Below is a small trained network, with its code and all its weights. Each question gives an input and a class and asks what happens when units are switched off, that is, made to give their printed mean instead of their output.

import numpy as np


def w(rows, s, z=0):
    codes = np.array(rows[::2]) - 128.0
    scale = np.full(codes.shape[1], s)
    scale[-1] = z or s
    return codes * scale


def f(y):
    return y / 2 * (1 + np.tanh(0.7978845608 * (y + 0.044715 * y**3)))


def log_softmax(a):
    a = a - a.max(-1, keepdims=True)
    return a - np.log(np.exp(a).sum(-1, keepdims=True))


def net(x, mask):
    res = np.array(x, float).reshape(1, 8) / 4 @ E
    y = f(res @ A[0][:, :-1].T + A[0][:, -1])
    res = res + np.where(mask, y, B[0][:, -1]) @ B[0][:, :-1]
    return log_softmax(res[-1] @ U[:, :-1].T + U[:, -1])


A, B = {}, {}
E = w([
[111,43,148,115,70,134,120],'x0',
[48,117,181,187,159,171,71],'x1',
[181,185,44,140,155,130,96],'x2',
[184,67,207,107,95,175,106],'x3',
[212,180,92,114,119,255,137],'x4',
[138,120,141,28,150,92,41],'x5',
[107,213,123,123,73,47,131],'x6',
[148,77,175,108,73,174,197],'x7',
],0.0082)
A[0] = w([
[114,116,153,82,141,156,129,57],'neuron 1',
[160,98,185,75,65,225,194,186],'neuron 2',
[60,173,160,154,177,191,145,45],'neuron 3',
[218,102,175,24,178,70,108,142],'neuron 4',
[178,158,152,138,115,141,110,164],'neuron 5',
[208,109,161,98,70,204,195,137],'neuron 6',
[171,161,119,130,136,173,114,5],'neuron 7',
[99,134,136,100,66,150,100,11],'neuron 8',
[83,115,111,131,161,117,119,218],'neuron 9',
[106,125,185,174,209,156,170,167],'neuron 10',
[182,12,9,161,154,126,123,142],'neuron 11',
[107,94,158,150,88,75,130,47],'neuron 12',
[167,205,43,121,126,85,231,120],'neuron 13',
[162,122,174,67,181,102,119,75],'neuron 14',
[76,54,191,134,88,21,172,195],'neuron 15',
[120,182,182,131,133,117,157,111],'neuron 16',
[251,191,170,119,83,190,97,146],'neuron 17',
[103,161,129,86,172,111,35,139],'neuron 18',
],0.015,0.0028)
B[0] = w([
[131,128,124,99,119,110,118,146],'neuron 1',
[108,2,103,45,79,159,123,242],'neuron 2',
[229,103,152,171,174,127,150,167],'neuron 3',
[161,201,160,86,5,233,168,200],'neuron 4',
[69,135,104,167,160,135,140,152],'neuron 5',
[111,43,188,107,182,183,84,231],'neuron 6',
[71,104,83,181,94,127,154,161],'neuron 7',
[128,128,136,93,166,92,102,137],'neuron 8',
[170,87,157,122,150,150,111,163],'neuron 9',
[174,35,147,157,136,108,134,179],'neuron 10',
[141,126,41,166,144,218,159,198],'neuron 11',
[80,105,118,147,109,72,154,175],'neuron 12',
[195,135,25,53,137,50,112,243],'neuron 13',
[119,152,119,88,55,134,115,160],'neuron 14',
[132,91,145,232,43,58,139,250],'neuron 15',
[137,94,82,123,114,134,100,147],'neuron 16',
[113,170,77,239,193,171,157,211],'neuron 17',
[41,118,125,54,218,107,61,187],'neuron 18',
],0.022,0.017)
U = w([
[81,91,176,139,51,99,129,90],'0',
[159,147,108,117,90,109,175,100],'1',
[105,68,126,200,117,140,167,180],'2',
[91,93,101,91,130,186,124,204],'3',
[92,105,184,133,154,99,108,82],'4',
[117,190,54,135,143,91,137,130],'5',
[69,184,147,138,87,171,148,103],'6',
[108,152,179,93,131,108,252,1],'7',
],0.011,0.0047)

Each question gives the input, the list of numbers given to net, and the class t.
The units are the neurons (one row each of A and B). Each row of codes is followed by its name. A weight is (code - 128) times the scale printed after its matrix; where a second scale follows, it is the last column's (A, B and U).
mask holds one flag per neuron, in row order. A switched-off neuron (its flag False) gives its mean, the last column of its row in B, instead of its output. The means were averaged over made-up inputs and are rounded, as every weight is.
A unit's drop is (log p(t) with every unit on - log p(t) with that unit switched off) / (log p(t) with every unit on - log p(t) with every unit switched off).
The circuit of an input: a set's keep is (log p(t) with only the set's units on - log p(t) with every unit switched off) / (log p(t) with every unit on - log p(t) with every unit switched off). Starting from the 12 units with the biggest drops (on a tie, the unit counted first), units are removed one at a time, each time the one whose removal leaves the highest keep (on an exact tie, the one counted first), for as long as the keep stays at least 0.8.
circuit, biggest first: the units of the circuit, biggest drop first
unit that matters most: the unit with the biggest drop
k most important neurons: the k neurons with the biggest drops, biggest first
drop when u is switched off: that unit's drop, to one decimal
input [1,-4,4,-2,1,0,-4,-1], class 5: unit that matters most -> neuron 2
input [-7,-6,6,5,-8,3,-5,-2], class 6: circuit, biggest first -> [neuron 4; neuron 2]
input [-3,-5,-2,2,-3,-3,-2,-3], class 1: circuit, biggest first -> [neuron 17; neuron 6]
input [0,-1,-2,-1,-4,4,-5,-4], class 0: circuit, biggest first -> [neuron 17; neuron 13]
input [3,6,5,-3,-7,4,-4,-6], class 4: circuit, biggest first -> [neuron 18; neuron 2]
input [8,0,-7,7,1,-3,-6,4], class 0: circuit, biggest first -> [neuron 15; neuron 2]
input [5,-2,1,-1,1,4,2,-4], class 6: circuit, biggest first -> [neuron 2; neuron 13; neuron 4; neuron 10]
input [-8,0,7,1,8,2,-8,0], class 2: 2 most important neurons -> [neuron 17; neuron 7]
input [-8,4,7,-4,-6,4,-3,-6], class 4: 2 most important neurons -> [neuron 2; neuron 18]
input [-5,-3,0,7,-7,4,2,-2], class 0: 3 most important neurons -> [neuron 15; neuron 17; neuron 11]
input [-6,2,-4,8,5,-1,-1,3], class 3: 3 most important neurons -> [neuron 2; neuron 15; neuron 6]
input [-6,-4,-7,4,-2,-4,4,-7], class 1: circuit, biggest first -> [neuron 6; neuron 17]
input [-8,8,4,-5,0,-7,8,4], class 1: 4 most important neurons -> [neuron 3; neuron 17; neuron 18; neuron 10]
input [5,-8,0,-8,0,7,3,-7], class 5: circuit, biggest first -> [neuron 13]
input [4,8,8,4,0,1,3,-2], class 4: 4 most important neurons -> [neuron 13; neuron 2; neuron 11; neuron 4]
input [-3,-4,-7,2,-2,-4,-3,1], class 0: 2 most important neurons -> [neuron 17; neuron 11]
input [-4,6,5,-7,2,6,3,8], class 5: 2 most important neurons -> [neuron 2; neuron 6]
input [-1,-6,4,7,-6,-5,0,-6], class 1: 2 most important neurons -> [neuron 17; neuron 18]
input [4,5,8,-8,4,0,0,-5], class 5: 2 most important neurons -> [neuron 2; neuron 6]
input [-4,-5,-5,7,-4,1,-7,3], class 0: unit that matters most -> neuron 15
input [-2,1,-2,7,2,0,-8,2], class 3: 2 most important neurons -> [neuron 2; neuron 15]
input [-1,-7,-7,-5,5,-3,-3,-3], class 3: 2 most important neurons -> [neuron 15; neuron 6]
input [8,4,6,-3,8,-5,8,7], class 3: drop when neuron 15 is switched off -> 0.5
